Here is a tiny trained network, its code and every weight. The questions are about switching its units off for an input and a class, where a switched-off unit gives its printed mean instead of its output.

import numpy as np


def w(rows, s, z=0):
    codes = np.array(rows[::2]) - 128.0
    scale = np.full(codes.shape[1], s)
    scale[-1] = z or s
    return codes * scale


def f(y):
    return y / 2 * (1 + np.tanh(0.7978845608 * (y + 0.044715 * y**3)))


def log_softmax(a):
    a = a - a.max(-1, keepdims=True)
    return a - np.log(np.exp(a).sum(-1, keepdims=True))


def net(x, mask):
    res = np.array(x, float).reshape(1, 7) / 4 @ E
    y = f(res @ A[0][:, :-1].T + A[0][:, -1])
    res = res + np.where(mask, y, B[0][:, -1]) @ B[0][:, :-1]
    return log_softmax(res[-1] @ U[:, :-1].T + U[:, -1])


A, B = {}, {}
E = w([
[134,123,130,149,147,163],'x0',
[228,207,19,195,55,159],'x1',
[55,255,154,89,116,210],'x2',
[128,130,142,150,131,139],'x3',
[125,130,156,178,132,146],'x4',
[126,129,146,164,136,148],'x5',
[90,200,45,205,232,19],'x6',
],0.0083)
A[0] = w([
[134,137,80,131,209,103,149],'n0',
[98,87,189,99,173,104,117],'n1',
[140,130,147,148,106,112,35],'n2',
[162,94,155,119,96,145,157],'n3',
[135,104,170,80,36,182,144],'n4',
[130,127,144,164,145,122,65],'n5',
[158,63,175,107,47,170,78],'n6',
[236,158,118,179,27,124,86],'n7',
[52,210,146,92,98,166,44],'n8',
[131,115,155,132,90,148,82],'n9',
[183,10,122,171,104,71,54],'n10',
[90,78,183,115,160,123,108],'n11',
[152,120,73,169,52,128,94],'n12',
[40,68,132,134,104,110,92],'n13',
[55,75,164,112,151,127,107],'n14',
[201,176,102,155,92,141,224],'n15',
[159,67,131,153,109,78,3],'n16',
[61,196,162,117,73,146,47],'n17',
[150,117,140,135,97,148,157],'n18',
[76,163,82,186,186,67,152],'n19',
],0.012,0.0021)
B[0] = w([
[133,101,166,164,168,115,200],'n0',
[186,157,203,100,92,204,211],'n1',
[142,77,126,134,101,127,125],'n2',
[79,63,132,162,179,86,183],'n3',
[78,95,183,157,210,75,252],'n4',
[136,114,129,131,162,134,135],'n5',
[110,126,173,135,192,42,241],'n6',
[149,139,166,81,53,116,249],'n7',
[105,86,2,182,132,206,216],'n8',
[155,69,139,124,168,119,158],'n9',
[90,53,35,201,117,239,252],'n10',
[178,191,173,95,88,151,203],'n11',
[189,172,206,115,92,171,202],'n12',
[176,146,126,106,75,142,175],'n13',
[160,199,144,64,107,121,207],'n14',
[176,153,151,106,113,93,222],'n15',
[110,115,21,185,119,182,188],'n16',
[104,148,39,163,108,141,196],'n17',
[143,130,140,142,135,109,160],'n18',
[109,76,211,112,172,62,242],'n19',
],0.0093,0.011)
U = w([
[106,108,162,165,203,10,194],'0',
[245,181,157,83,85,161,8],'1',
[103,105,42,181,130,200,193],'2',
],0.013,0.0016)

Each question gives the input, the list of numbers given to net, and the class t.
The units are the neurons (one row each of A and B). Each row of codes is followed by its name. A weight is (code - 128) times the scale printed after its matrix; where a second scale follows, it is the last column's (A, B and U).
mask holds one flag per neuron, in row order. A switched-off neuron (its flag False) gives its mean, the last column of its row in B, instead of its output. The means were averaged over made-up inputs and are rounded, as every weight is.
A unit's drop is (log p(t) with every unit on - log p(t) with that unit switched off) / (log p(t) with every unit on - log p(t) with every unit switched off).
The circuit of an input: a set's keep is (log p(t) with only the set's units on - log p(t) with every unit switched off) / (log p(t) with every unit on - log p(t) with every unit switched off). Starting from the 12 units with the biggest drops (on a tie, the unit counted first), units are removed one at a time, each time the one whose removal leaves the highest keep (on an exact tie, the one counted first), for as long as the keep stays at least 0.8.
units of the circuit, in order: the units of the circuit, biggest drop first
most important unit: the unit with the biggest drop
k most important neurons: the k neurons with the biggest drops, biggest first
drop when u is switched off: that unit's drop, to one decimal
input [-2,7,3,-6,6,-6,-7], class 0: most important unit : n4
input [4,-4,4,3,4,-5,-4], class 0: 3 most important neurons : n4, n10, n6
input [8,5,4,-3,-8,-2,4], class 1: 4 most important neurons : n4, n6, n10, n3
input [-2,-6,-8,-3,-5,-3,1], class 2: 2 most important neurons : n10, n16
input [4,8,-8,8,3,-2,2], class 1: 3 most important neurons : n7, n12, n15
input [2,7,-8,3,-5,8,-4], class 2: 3 most important neurons : n10, n16, n3
input [2,6,5,7,-2,-3,-6], class 0: 3 most important neurons : n4, n6, n1
input [-1,6,-6,2,4,-2,1], class 1: 4 most important neurons : n7, n12, n15, n8
input [1,7,8,5,4,-2,-1], class 2: 2 most important neurons : n8, n17
input [4,-6,7,5,8,4,6], class 2: 4 most important neurons : n8, n6, n4, n17
input [7,2,6,-7,4,3,-6], class 0: 3 most important neurons : n4, n10, n6
input [-4,2,-7,-8,-4,2,-8], class 0: 2 most important neurons : n6, n4
input [6,-5,7,6,7,4,-2], class 2: 2 most important neurons : n8, n17
input [-3,-8,-5,2,-6,-6,-5], class 1: units of the circuit, in order : n1
input [0,-7,5,-1,1,-7,-8], class 0: 3 most important neurons : n4, n6, n3
input [-8,2,-8,4,6,5,4], class 2: drop when n10 is switched off : 0.5
input [-6,4,0,-1,6,8,-7], class 0: drop when n0 is switched off : 0.0
input [7,-3,1,-5,3,-5,-1], class 1: drop when n10 is switched off : 0.1
input [7,-2,-8,0,-2,1,4], class 2: drop when n10 is switched off : 0.2
input [8,4,7,1,1,1,-4], class 2: most important unit : n8
